Below are the code and all the weights of a small trained network. Each question names an input and a class and asks about switching units off, where a switched-off unit gives its printed mean instead of its output.

import numpy as np


def w(rows, s, z=0):
    codes = np.array(rows[::2]) - 128.0
    scale = np.full(codes.shape[1], s)
    scale[-1] = z or s
    return codes * scale


def norm(h):
    return h / np.sqrt((h * h).mean(-1, keepdims=True) + 1e-5)


def f(y):
    return y / 2 * (1 + np.tanh(0.7978845608 * (y + 0.044715 * y**3)))


def log_softmax(a):
    a = a - a.max(-1, keepdims=True)
    return a - np.log(np.exp(a).sum(-1, keepdims=True))


def net(x, mask):
    res = np.array(x, float).reshape(1, 3) / 4 @ E
    u = 0
    for l in range(3):
        y = f(norm(res) @ A[l][:, :-1].T + A[l][:, -1])
        res = res + np.where(mask[u : u + 9], y, B[l][:, -1]) @ B[l][:, :-1]
        u += 9
    return log_softmax(norm(res)[-1] @ U[:, :-1].T + U[:, -1])


A, B = {}, {}
E = w([
[137,169,50,133,152,80,91],'x0',
[68,247,135,146,183,172,138],'x1',
[113,93,136,252,95,168,29],'x2',
],0.0032)
A[0] = w([
[239,81,87,130,74,37,83,3],'0.n1',
[55,121,120,239,146,173,83,168],'0.n2',
[203,132,112,174,151,149,170,113],'0.n3',
[191,104,91,162,92,107,152,97],'0.n4',
[83,253,96,170,133,199,110,85],'0.n5',
[105,250,139,87,188,61,177,2],'0.n6',
[141,208,169,129,72,135,123,49],'0.n7',
[177,56,82,177,75,52,118,63],'0.n8',
[92,83,190,156,98,172,108,65],'0.n9',
],0.004,0.0022)
B[0] = w([
[105,50,120,71,225,78,2,178],'0.n1',
[221,218,202,126,138,166,111,252],'0.n2',
[124,101,123,132,147,157,137,122],'0.n3',
[62,96,171,96,117,116,50,137],'0.n4',
[132,171,69,137,218,41,106,220],'0.n5',
[83,165,67,35,97,240,169,200],'0.n6',
[120,96,71,143,130,101,117,110],'0.n7',
[42,44,134,67,200,171,84,183],'0.n8',
[173,132,107,111,46,162,115,155],'0.n9',
],0.0035,0.0026)
A[1] = w([
[144,64,187,95,73,65,230,33],'1.n1',
[105,132,86,217,188,120,79,25],'1.n2',
[114,61,160,81,97,96,195,50],'1.n3',
[143,73,123,186,71,183,96,154],'1.n4',
[74,2,38,148,118,34,84,6],'1.n5',
[159,53,134,80,120,95,200,32],'1.n6',
[60,155,45,99,219,101,197,90],'1.n7',
[77,192,111,165,175,214,181,151],'1.n8',
[193,158,86,117,91,153,151,206],'1.n9',
],0.0044,0.0013)
B[1] = w([
[92,148,133,208,181,88,177,190],'1.n1',
[153,164,130,167,151,110,154,159],'1.n2',
[109,151,130,197,165,85,96,180],'1.n3',
[138,140,121,46,86,104,193,189],'1.n4',
[156,111,173,3,166,95,72,208],'1.n5',
[143,168,106,209,186,121,76,178],'1.n6',
[86,67,156,129,56,208,138,254],'1.n7',
[126,83,86,113,112,58,87,245],'1.n8',
[120,74,148,113,118,119,142,173],'1.n9',
],0.0053,0.0022)
A[2] = w([
[92,202,57,117,211,38,68,94],'2.n1',
[163,123,153,90,10,214,76,127],'2.n2',
[88,146,35,49,99,177,201,94],'2.n3',
[139,134,127,213,120,116,48,138],'2.n4',
[42,147,79,46,88,169,181,106],'2.n5',
[130,241,99,183,140,93,33,1],'2.n6',
[151,220,119,189,92,193,155,118],'2.n7',
[82,19,160,92,142,117,174,176],'2.n8',
[164,254,137,178,184,93,80,80],'2.n9',
],0.0049,0.0026)
B[2] = w([
[125,123,226,141,50,155,158,208],'2.n1',
[92,184,148,166,85,97,206,220],'2.n2',
[87,119,158,206,95,139,25,245],'2.n3',
[84,138,101,81,123,151,184,184],'2.n4',
[78,87,86,238,107,106,58,253],'2.n5',
[212,108,79,87,161,230,181,191],'2.n6',
[149,7,104,48,128,114,61,203],'2.n7',
[156,201,66,108,137,153,102,244],'2.n8',
[130,124,2,137,167,155,169,225],'2.n9',
],0.0049,0.0029)
U = w([
[108,148,148,173,190,76,206,59],'0',
[155,148,200,114,7,139,185,8],'1',
[34,127,108,189,74,138,62,165],'2',
[187,135,59,96,145,208,164,232],'3',
[152,90,170,25,155,86,44,209],'4',
],0.014,0.0011)

Each question gives the input, the list of numbers given to net, and the class t.
The units are the neurons (one row each of A and B). Each row of codes is followed by its name. A weight is (code - 128) times the scale printed after its matrix; where a second scale follows, it is the last column's (A, B and U).
mask holds one flag per neuron, layer by layer. A switched-off neuron (its flag False) gives its mean, the last column of its row in B, instead of its output. The means were averaged over made-up inputs and are rounded, as every weight is.
A unit's drop is (log p(t) with every unit on - log p(t) with that unit switched off) / (log p(t) with every unit on - log p(t) with every unit switched off).
The circuit of an input: a set's keep is (log p(t) with only the set's units on - log p(t) with every unit switched off) / (log p(t) with every unit on - log p(t) with every unit switched off). Starting from the 12 units with the biggest drops (on a tie, the unit counted first), units are removed one at a time, each time the one whose removal leaves the highest keep (on an exact tie, the one counted first), for as long as the keep stays at least 0.8.
units of the circuit, in order: the units of the circuit, biggest drop first
top k neurons: the k neurons with the biggest drops, biggest first
top k neurons in layer l: the k neurons of layer l with the biggest drops, biggest first
drop when u is switched off: that unit's drop, to one decimal
input [6,-1,3], class 3: units of the circuit, in order : 2.n6
input [0,-3,-8], class 0: top 2 neurons : 1.n1; 1.n6
input [-8,2,-6], class 0: units of the circuit, in order : 1.n1; 1.n3
input [3,4,1], class 3: top 2 neurons in layer 0 : 0.n2; 0.n5
input [0,-3,5], class 1: top 2 neurons : 2.n2; 0.n2
input [8,-2,-4], class 2: top 2 neurons : 1.n7; 0.n6
input [3,-4,-7], class 0: top 2 neurons in layer 0 : 0.n5; 0.n8
input [6,-3,7], class 4: top 2 neurons : 1.n5; 0.n8
input [-6,5,2], class 3: top 2 neurons : 0.n5; 1.n7
input [-5,1,0], class 1: top 3 neurons in layer 0 : 0.n9; 0.n6; 0.n5
input [-4,-4,3], class 1: top 2 neurons in layer 0 : 0.n5; 0.n9
input [-7,-6,1], class 4: top 2 neurons : 0.n2; 1.n7
input [-8,3,-2], class 0: top 2 neurons in layer 0 : 0.n6; 0.n2
input [-4,-2,-2], class 0: units of the circuit, in order : 1.n1
input [-6,-8,-7], class 0: drop when 1.n1 is switched off : 0.6
input [-5,-6,2], class 4: drop when 1.n9 is switched off : 0.0
input [-5,-1,-1], class 0: drop when 1.n1 is switched off : 0.1
input [-6,-7,7], class 1: drop when 2.n2 is switched off : 0.2
